Below are the code and all the weights of a small trained network. Each question names an input and a class and asks about switching units off, where a switched-off unit gives its printed mean instead of its output.

import numpy as np


def w(rows, s, z=0):
    codes = np.array(rows[::2]) - 128.0
    scale = np.full(codes.shape[1], s)
    scale[-1] = z or s
    return codes * scale


def f(y):
    return y / 2 * (1 + np.tanh(0.7978845608 * (y + 0.044715 * y**3)))


def log_softmax(a):
    a = a - a.max(-1, keepdims=True)
    return a - np.log(np.exp(a).sum(-1, keepdims=True))


def net(x, mask):
    res = np.array(x, float).reshape(1, 4) / 4 @ E
    y = f(res @ A[0][:, :-1].T + A[0][:, -1])
    res = res + np.where(mask, y, B[0][:, -1]) @ B[0][:, :-1]
    return log_softmax(res[-1] @ U[:, :-1].T + U[:, -1])


A, B = {}, {}
E = w([
[215,95,130,129],'x0',
[173,183,124,212],'x1',
[151,255,160,111],'x2',
[156,228,18,53],'x3',
],0.0063)
A[0] = w([
[165,5,97,148,198],'N1',
[190,208,130,128,254],'N2',
[145,88,105,201,27],'N3',
[126,101,85,167,149],'N4',
[156,117,125,37,174],'N5',
[74,183,200,149,204],'N6',
[197,157,83,190,241],'N7',
[91,70,42,171,250],'N8',
],0.012,0.0029)
B[0] = w([
[167,88,194,90,251],'N1',
[81,44,8,199,254],'N2',
[132,246,154,154,152],'N3',
[137,129,237,198,150],'N4',
[68,61,64,129,182],'N5',
[91,183,21,95,200],'N6',
[215,115,69,253,215],'N7',
[201,220,178,8,222],'N8',
],0.0073,0.0063)
U = w([
[76,234,99,90,183],'0',
[140,129,184,75,242],'1',
[123,172,168,143,2],'2',
[73,173,169,223,46],'3',
[143,61,154,40,6],'4',
[192,125,73,140,254],'5',
[255,154,142,88,7],'6',
],0.0095,0.0029)

Each question gives the input, the list of numbers given to net, and the class t.
The units are the neurons (one row each of A and B). Each row of codes is followed by its name. A weight is (code - 128) times the scale printed after its matrix; where a second scale follows, it is the last column's (A, B and U).
mask holds one flag per neuron, in row order. A switched-off neuron (its flag False) gives its mean, the last column of its row in B, instead of its output. The means were averaged over made-up inputs and are rounded, as every weight is.
A unit's drop is (log p(t) with every unit on - log p(t) with that unit switched off) / (log p(t) with every unit on - log p(t) with every unit switched off).
The circuit of an input: a set's keep is (log p(t) with only the set's units on - log p(t) with every unit switched off) / (log p(t) with every unit on - log p(t) with every unit switched off). Starting from all 8 units, units are removed one at a time, each time the one whose removal leaves the highest keep (on an exact tie, the one counted first), for as long as the keep stays at least 0.8.
units of the circuit, in order: the units of the circuit, biggest drop first
k most important neurons: the k neurons with the biggest drops, biggest first
drop when u is switched off: that unit's drop, to one decimal
input [-3,8,-5,-2], class 6: 2 most important neurons => (N8; N2)
input [-3,8,5,4], class 5: units of the circuit, in order => (N7; N2)
input [-5,2,8,-8], class 0: 2 most important neurons => (N6; N7)
input [-4,3,6,6], class 5: units of the circuit, in order => (N2; N7)
input [6,-8,6,7], class 5: units of the circuit, in order => (N2; N8)
input [-6,4,7,-6], class 0: units of the circuit, in order => (N6)
input [1,-1,4,8], class 5: units of the circuit, in order => (N2; N7)
input [-4,-4,3,-5], class 0: 3 most important neurons => (N6; N1; N7)
input [-8,-1,2,-7], class 0: units of the circuit, in order => (N6; N7)
input [7,-2,-7,-6], class 1: 2 most important neurons => (N3; N7)
input [5,1,-6,-7], class 1: drop when N1 is switched off => 0.1
input [3,2,-5,1], class 6: drop when N2 is switched off => 0.2
input [-5,7,-8,7], class 6: drop when N1 is switched off => -0.1
